Look-ups in named tables: a row name and a column name give one cell, copied from the table.

Viv =
|  | Keto | Kiropeg | Zal | Bon |
|---|---|---|---|---|
| Tusazon | 119 | 172 | 95 | 164 |
| Tefige | 198 | 202 | 70 | 87 |
| Lonulak | 78 | 214 | 167 | 58 |

Zal of Tefige = 70
Bon of Lonulak = 58
Kiropeg of Tusazon = 172
Zal of Tusazon = 95
Bon of Tusazon = 164
Kiropeg of Tefige = 202
Keto of Lonulak = 78
Zal of Lonulak = 167
Keto of Tefige = 198
Keto of Tusazon = 119

Zonob:
columns: Feviko, Gages, Bimezu, Mufuzav, Degaruz
Tizabe: [4.0, 3.3, 0.6, 4.9, 7.7]
Gofid: [3.7, 2.8, 1.1, 3.9, 6.6]
Zavogo: [3.7, 2.9, 2.0, 3.2, 5.9]
Mon: [4.0, 3.3, 2.9, 2.9, 5.1]
Rebe: [3.8, 3.4, 3.9, 2.5, 4.5]
Kis: [4.0, 3.8, 4.5, 2.9, 4.0]
Gib: [4.4, 4.4, 5.2, 3.2, 3.7]
Gugoz: [4.5, 4.8, 5.8, 3.8, 3.3]
Zum: [4.7, 5.3, 6.5, 4.4, 3.2]
Tomosab: [5.0, 5.8, 7.1, 5.1, 3.0]
Kunoz: [5.1, 6.3, 7.5, 6.0, 3.1]
Sel: [5.3, 7.1, 7.7, 7.3, 3.0]
Gulu: [5.6, 7.6, 8.0, 8.4, 3.0]

Tizabe, Mufuzav -> 4.9
Mon, Degaruz -> 5.1
Gugoz, Gages -> 4.8
Tizabe, Feviko -> 4.0
Kunoz, Mufuzav -> 6.0
Gofid, Feviko -> 3.7
Row with the largest Feviko: Gulu

Table Dov
	Zuro	Rukon	Vikom	Gupug	Tiga	Lun	Vitu	Bif
Kodi	-1654	-7674	-628	-4009	1	-3101	2052	-2976
Vud	-1654	-7674	-1669	-2016	-1161	-2238	2052	-2976
Bufu	-250	7068	2495	2964	-2323	2942	-3699	1621
Pigom	-5163	-2760	-1669	1968	-9294	352	-3699	-4814
Teruto	-952	7068	3536	972	-1161	2942	-4849	702
Zuzut	-3759	-5217	-2710	2964	-6971	-511	-1399	-3895
Fase	-5163	-303	3536	-1020	-8132	352	-4849	-4814

What is the Gupug of Bufu in Dov? 2964
What is the Gupug of Kodi in Dov? -4009
What is the Zuro of Zuzut in Dov? -3759
What is the Rukon of Bufu in Dov? 7068
What is the Tiga of Teruto in Dov? -1161
What is the Vikom of Vud in Dov? -1669
What is the Rukon of Fase in Dov? -303
What is the Vitu of Vud in Dov? 2052
What is the Gupug of Pigom in Dov? 1968
What is the Tiga of Pigom in Dov? -9294
What is the Bif of Vud in Dov? -2976
What is the Lun of Kodi in Dov? -3101
What is the Tiga of Zuzut in Dov? -6971
What is the Zuro of Kodi in Dov? -1654
What is the Gupug of Fase in Dov? -1020
What is the Vikom of Bufu in Dov? 2495
What is the Tiga of Fase in Dov? -8132
What is the Lun of Fase in Dov? 352
What is the Vikom of Teruto in Dov? 3536
What is the Zuro of Fase in Dov? -5163

Zol:
,Tedo,Monek,Lus,Dek,Miv,Vuliro
Vuzuf,3.3,4.4,2.5,3.6,3.0,3.5
Vuga,2.2,6.8,4.9,3.4,3.7,2.6
Lal,4.1,2.9,2.9,3.0,3.9,3.1
Ral,4.4,3.0,2.6,2.2,4.7,4.0
Forefon,3.9,3.1,1.2,2.3,3.3,4.6
Dap,3.0,4.2,2.0,3.0,2.8,3.7
Sikare,3.1,2.1,1.0,4.2,6.7,4.0
Gefore,4.0,1.3,2.1,5.0,3.9,4.5
Durufe,2.7,3.0,0.9,5.7,4.8,4.8
Pati,5.2,3.5,7.9,3.2,2.8,3.1
Ziv,4.2,3.4,3.1,3.2,3.8,3.8
Vem,3.7,2.6,3.5,3.6,2.1,3.3

Vuliro of Durufe is 4.8
Vuliro of Ral is 4.0
Lus of Ral is 2.6
Vuliro of Sikare is 4.0
Vuliro of Dap is 3.7
Lus of Pati is 7.9
Monek of Gefore is 1.3
Dek of Vuga is 3.4
Monek of Forefon is 3.1
Lus of Ziv is 3.1
Monek of Lal is 2.9
Monek of Durufe is 3.0
Tedo of Gefore is 4.0
Lus of Vuga is 4.9
Miv of Forefon is 3.3
Miv of Vuzuf is 3.0
Lus of Durufe is 0.9
Lus of Gefore is 2.1
Vuliro of Vem is 3.3

